Below are the code and all the weights of a small trained network. Each question names an input and a target symbol and asks about switching units off, where a switched-off unit gives its printed mean instead of its output.

import numpy as np


def w(rows, s, z=0):
    codes = np.array(rows[::2]) - 128.0
    scale = np.full(codes.shape[1], s)
    scale[-1] = z or s
    return codes * scale


def f(y):
    return np.maximum(y, 0)


def softmax(a):
    e = np.exp(a - a.max(-1, keepdims=True))
    return e / e.sum(-1, keepdims=True)


def log_softmax(a):
    a = a - a.max(-1, keepdims=True)
    return a - np.log(np.exp(a).sum(-1, keepdims=True))


def net(x, mask):
    ids = ['αγλμξπφψ'.index(c) for c in x.split()]
    T = len(ids)
    res = E[ids] + P[:T]
    q, k, v = (res @ M[0].T for M in (Q, K, V))
    z = softmax(np.where(np.tri(T) > 0, q @ k.T / 2**0.5, -1e9)) @ v
    res = res + np.where(mask[0], z, O[0][:, -1]) @ O[0][:, :-1]
    y = f(res @ A[0][:, :-1].T + A[0][:, -1])
    res = res + np.where(mask[1:13], y, B[0][:, -1]) @ B[0][:, :-1]
    return log_softmax(res[-1] @ U[:, :-1].T + U[:, -1])


Q, K, V, O, A, B = {}, {}, {}, {}, {}, {}
E = w([
[95,27,58,122],'α',
[81,45,227,110],'γ',
[170,133,232,191],'λ',
[158,157,182,30],'μ',
[138,71,174,66],'ξ',
[247,254,165,172],'π',
[127,140,31,53],'φ',
[241,184,141,86],'ψ',
],0.017)
P = w([
[189,124,67,109],'0',
[6,90,254,90],'1',
[205,115,84,125],'2',
[5,124,211,101],'3',
[204,114,84,122],'4',
[11,132,184,101],'5',
[204,115,78,119],'6',
[7,132,167,100],'7',
[211,109,89,123],'8',
],0.0084)
Q[0] = w([
[36,138,134,99],'H0',
[93,139,177,2],'H0',
],0.0098)
K[0] = w([
[32,93,164,84],'H0',
[89,69,107,2],'H0',
],0.0097)
V[0] = w([
[189,4,89,76],'H0',
[195,13,58,1],'H0',
],0.0046)
O[0] = w([
[180,36,174,163,179],'H0',
[82,189,41,3,255],'H0',
],0.0074,0.0038)
A[0] = w([
[179,161,156,69,93],'N0',
[138,174,41,251,83],'N1',
[44,149,73,106,87],'N2',
[161,119,165,162,204],'N3',
[41,72,113,118,183],'N4',
[210,82,95,80,138],'N5',
[136,58,9,172,116],'N6',
[184,168,141,98,144],'N7',
[195,158,7,143,113],'N8',
[7,118,97,173,176],'N9',
[143,153,107,72,133],'N10',
[46,84,218,72,255],'N11',
],0.013,0.0071)
B[0] = w([
[42,152,137,136,198],'N0',
[147,112,79,22,155],'N1',
[157,153,108,140,207],'N2',
[156,126,100,143,183],'N3',
[200,68,208,139,208],'N4',
[132,143,165,84,234],'N5',
[49,50,116,104,197],'N6',
[61,97,170,138,206],'N7',
[118,156,80,215,249],'N8',
[109,180,254,115,165],'N9',
[127,137,213,164,231],'N10',
[133,157,24,148,254],'N11',
],0.0092,0.012)
U = w([
[77,47,207,116,103],'α',
[155,82,208,199,189],'γ',
[166,216,65,161,98],'λ',
[2,122,82,118,134],'μ',
[178,94,56,43,211],'ξ',
[74,163,248,198,57],'π',
[165,146,180,17,254],'φ',
[33,136,222,61,17],'ψ',
],0.0089,0.0055)

Each question gives the input, a string of symbols that net reads in full, and the target symbol t.
The units are the heads (2 rows each of Q, K, V and O) and the neurons (one row each of A and B). Each row of codes is followed by its name. A weight is (code - 128) times the scale printed after its matrix; where a second scale follows, it is the last column's (O, A, B and U).
mask holds one flag per unit, heads first, then neurons. A switched-off unit (its flag False) gives its mean, the last column of its rows in O or B, instead of its output. The means were averaged over made-up inputs and are rounded, as every weight is.
A unit's drop is (log p(t) with every unit on - log p(t) with that unit switched off) / (log p(t) with every unit on - log p(t) with every unit switched off).
The circuit of an input: a set's keep is (log p(t) with only the set's units on - log p(t) with every unit switched off) / (log p(t) with every unit on - log p(t) with every unit switched off). Starting from the 12 units with the biggest drops (on a tie, the unit counted first), units are removed one at a time, each time the one whose removal leaves the highest keep (on an exact tie, the one counted first), for as long as the keep stays at least 0.8.
units of the circuit, in order: the units of the circuit, biggest drop first
top k neurons: the k neurons with the biggest drops, biggest first
drop of u: that unit's drop, to one decimal
input φ π γ γ ψ ψ, target ψ: units of the circuit, in order : N8, N0, N7
input π φ φ γ γ α, target α: units of the circuit, in order : N4
input π φ φ γ λ π μ μ, target μ: top 3 neurons : N11, N0, N5
input ψ φ φ γ, target γ: units of the circuit, in order : N4, N0
input γ λ γ φ μ, target ψ: top 3 neurons : N0, N7, N8
input π ψ γ φ γ γ λ φ φ, target μ: top 3 neurons : N6, N8, N4
input φ π φ μ, target μ: top 2 neurons : N11, N0
input π ψ γ, target ξ: top 2 neurons : N11, N10
input φ ψ φ φ μ, target ψ: top 2 neurons : N0, N7
input μ π φ γ, target γ: top 2 neurons : N4, N9
input π φ α π φ ψ, target ψ: drop of N4 : 0.1
input ξ ψ α, target α: drop of N11 : 0.3
input μ γ γ φ φ ξ φ π φ, target μ: drop of N4 : 0.2
input ξ π μ ξ φ λ λ π ψ, target π: drop of N10 : 0.0
input φ λ φ φ α ψ ψ, target π: top neuron : N8
